Below are the code and all the weights of a small trained network. Each question names an input and a class and asks about switching units off, where a switched-off unit gives its printed mean instead of its output.

import numpy as np


def w(rows, s, z=0):
    codes = np.array(rows[::2]) - 128.0
    scale = np.full(codes.shape[1], s)
    scale[-1] = z or s
    return codes * scale


def norm(h):
    return h / np.sqrt((h * h).mean(-1, keepdims=True) + 1e-5)


def f(y):
    return np.maximum(y, 0)


def log_softmax(a):
    a = a - a.max(-1, keepdims=True)
    return a - np.log(np.exp(a).sum(-1, keepdims=True))


def net(x, mask):
    res = np.array(x, float).reshape(1, 5) / 4 @ E
    u = 0
    for l in range(2):
        y = f(norm(res) @ A[l][:, :-1].T + A[l][:, -1])
        res = res + np.where(mask[u : u + 8], y, B[l][:, -1]) @ B[l][:, :-1]
        u += 8
    return log_softmax(norm(res)[-1] @ U[:, :-1].T + U[:, -1])


A, B = {}, {}
E = w([
[82,241,58,156,8,73,160,137,85,212,79,72],'x0',
[180,172,65,113,213,131,196,221,152,135,151,176],'x1',
[90,109,107,160,153,111,121,177,1,132,72,144],'x2',
[77,104,125,149,141,193,191,125,94,210,144,87],'x3',
[145,188,46,118,134,175,133,195,78,155,145,41],'x4',
],0.0046)
A[0] = w([
[152,129,137,124,176,122,115,135,167,101,138,137,35],'L0N0',
[172,138,118,118,175,118,131,166,182,85,139,139,45],'L0N1',
[151,141,132,120,92,137,154,95,235,147,155,132,3],'L0N2',
[168,149,121,123,150,104,121,138,191,91,134,150,47],'L0N3',
[163,149,105,121,146,143,104,139,166,90,145,104,58],'L0N4',
[171,149,111,117,150,106,123,154,213,100,137,149,65],'L0N5',
[147,160,81,124,122,140,144,180,154,139,148,118,79],'L0N6',
[158,130,100,120,253,186,146,187,152,137,167,112,67],'L0N7',
],0.017,0.0029)
B[0] = w([
[118,89,172,135,156,103,126,118,130,119,102,182,190],'L0N0',
[224,162,120,76,124,164,125,173,179,84,174,192,213],'L0N1',
[47,178,105,158,100,193,87,78,117,176,155,41,225],'L0N2',
[171,74,183,111,134,114,175,143,132,130,120,154,206],'L0N3',
[164,70,172,100,34,143,170,133,102,128,126,103,182],'L0N4',
[198,102,141,82,140,137,196,156,206,131,181,150,220],'L0N5',
[160,103,110,118,151,51,109,175,90,84,80,149,189],'L0N6',
[254,35,178,84,216,208,163,176,157,129,196,196,252],'L0N7',
],0.0095,0.015)
A[1] = w([
[98,105,130,141,229,139,174,162,127,134,119,175,84],'L1N0',
[140,135,106,124,192,154,84,112,100,120,147,108,2],'L1N1',
[146,120,106,113,79,185,79,132,67,102,138,36,102],'L1N2',
[170,132,98,115,147,69,101,174,151,63,100,168,67],'L1N3',
[91,194,110,142,116,184,102,112,184,144,167,146,76],'L1N4',
[143,192,31,125,97,155,183,240,68,198,129,72,139],'L1N5',
[94,145,84,151,248,182,176,182,105,172,141,143,91],'L1N6',
[217,154,134,93,49,145,96,160,137,112,139,133,103],'L1N7',
],0.014,0.0024)
B[1] = w([
[163,148,126,95,116,143,154,96,178,109,174,93,227],'L1N0',
[128,128,140,115,65,112,167,138,136,122,125,139,147],'L1N1',
[126,154,126,113,107,119,159,88,181,139,162,97,212],'L1N2',
[73,169,127,169,152,130,103,88,123,122,87,162,213],'L1N3',
[121,139,94,109,114,108,158,137,120,106,133,86,179],'L1N4',
[160,117,129,147,191,74,112,169,96,95,70,247,214],'L1N5',
[109,101,160,114,97,173,120,111,167,130,164,83,194],'L1N6',
[67,64,173,147,156,128,133,52,117,119,136,125,252],'L1N7',
],0.011)
U = w([
[115,176,80,169,151,68,88,181,60,122,37,186,29],'0',
[70,178,103,126,46,159,131,94,142,171,154,3,77],'1',
[193,52,182,91,169,153,160,130,164,100,159,165,255],'2',
],0.0078,0.00059)

Each question gives the input, the list of numbers given to net, and the class t.
The units are the neurons (one row each of A and B). Each row of codes is followed by its name. A weight is (code - 128) times the scale printed after its matrix; where a second scale follows, it is the last column's (A, B and U).
mask holds one flag per neuron, layer by layer. A switched-off neuron (its flag False) gives its mean, the last column of its row in B, instead of its output. The means were averaged over made-up inputs and are rounded, as every weight is.
A unit's drop is (log p(t) with every unit on - log p(t) with that unit switched off) / (log p(t) with every unit on - log p(t) with every unit switched off).
The circuit of an input: a set's keep is (log p(t) with only the set's units on - log p(t) with every unit switched off) / (log p(t) with every unit on - log p(t) with every unit switched off). Starting from the 12 units with the biggest drops (on a tie, the unit counted first), units are removed one at a time, each time the one whose removal leaves the highest keep (on an exact tie, the one counted first), for as long as the keep stays at least 0.8.
units of the circuit, in order: the units of the circuit, biggest drop first
unit that matters most: the unit with the biggest drop
k most important neurons: the k neurons with the biggest drops, biggest first
top k neurons in layer l: the k neurons of layer l with the biggest drops, biggest first
drop of u: that unit's drop, to one decimal
input [1,-4,1,4,2], class 0: units of the circuit, in order => [L0N7; L0N0; L1N5; L0N5]
input [4,-7,6,-3,7], class 0: units of the circuit, in order => [L0N7; L1N5]
input [-4,-6,3,-3,6], class 1: unit that matters most => L0N7
input [8,1,-7,-2,1], class 0: top 2 neurons in layer 0 => [L0N7; L0N6]
input [-2,-6,3,8,4], class 1: 3 most important neurons => [L1N2; L0N5; L0N1]
input [1,2,7,-7,-4], class 0: 2 most important neurons => [L0N7; L1N3]
input [-5,-8,1,3,4], class 1: 2 most important neurons => [L0N7; L0N5]
input [1,-8,2,-5,-1], class 1: 2 most important neurons => [L0N7; L0N0]
input [0,-3,3,7,-5], class 1: top 2 neurons in layer 1 => [L1N5; L1N7]
input [6,5,6,3,-7], class 0: 3 most important neurons => [L0N7; L1N5; L0N0]
input [5,0,-5,-1,-5], class 1: drop of L0N5 => 0.0
input [4,2,3,5,-1], class 0: drop of L0N7 => 1.1
input [7,0,-8,1,-3], class 1: drop of L0N2 => 0.7
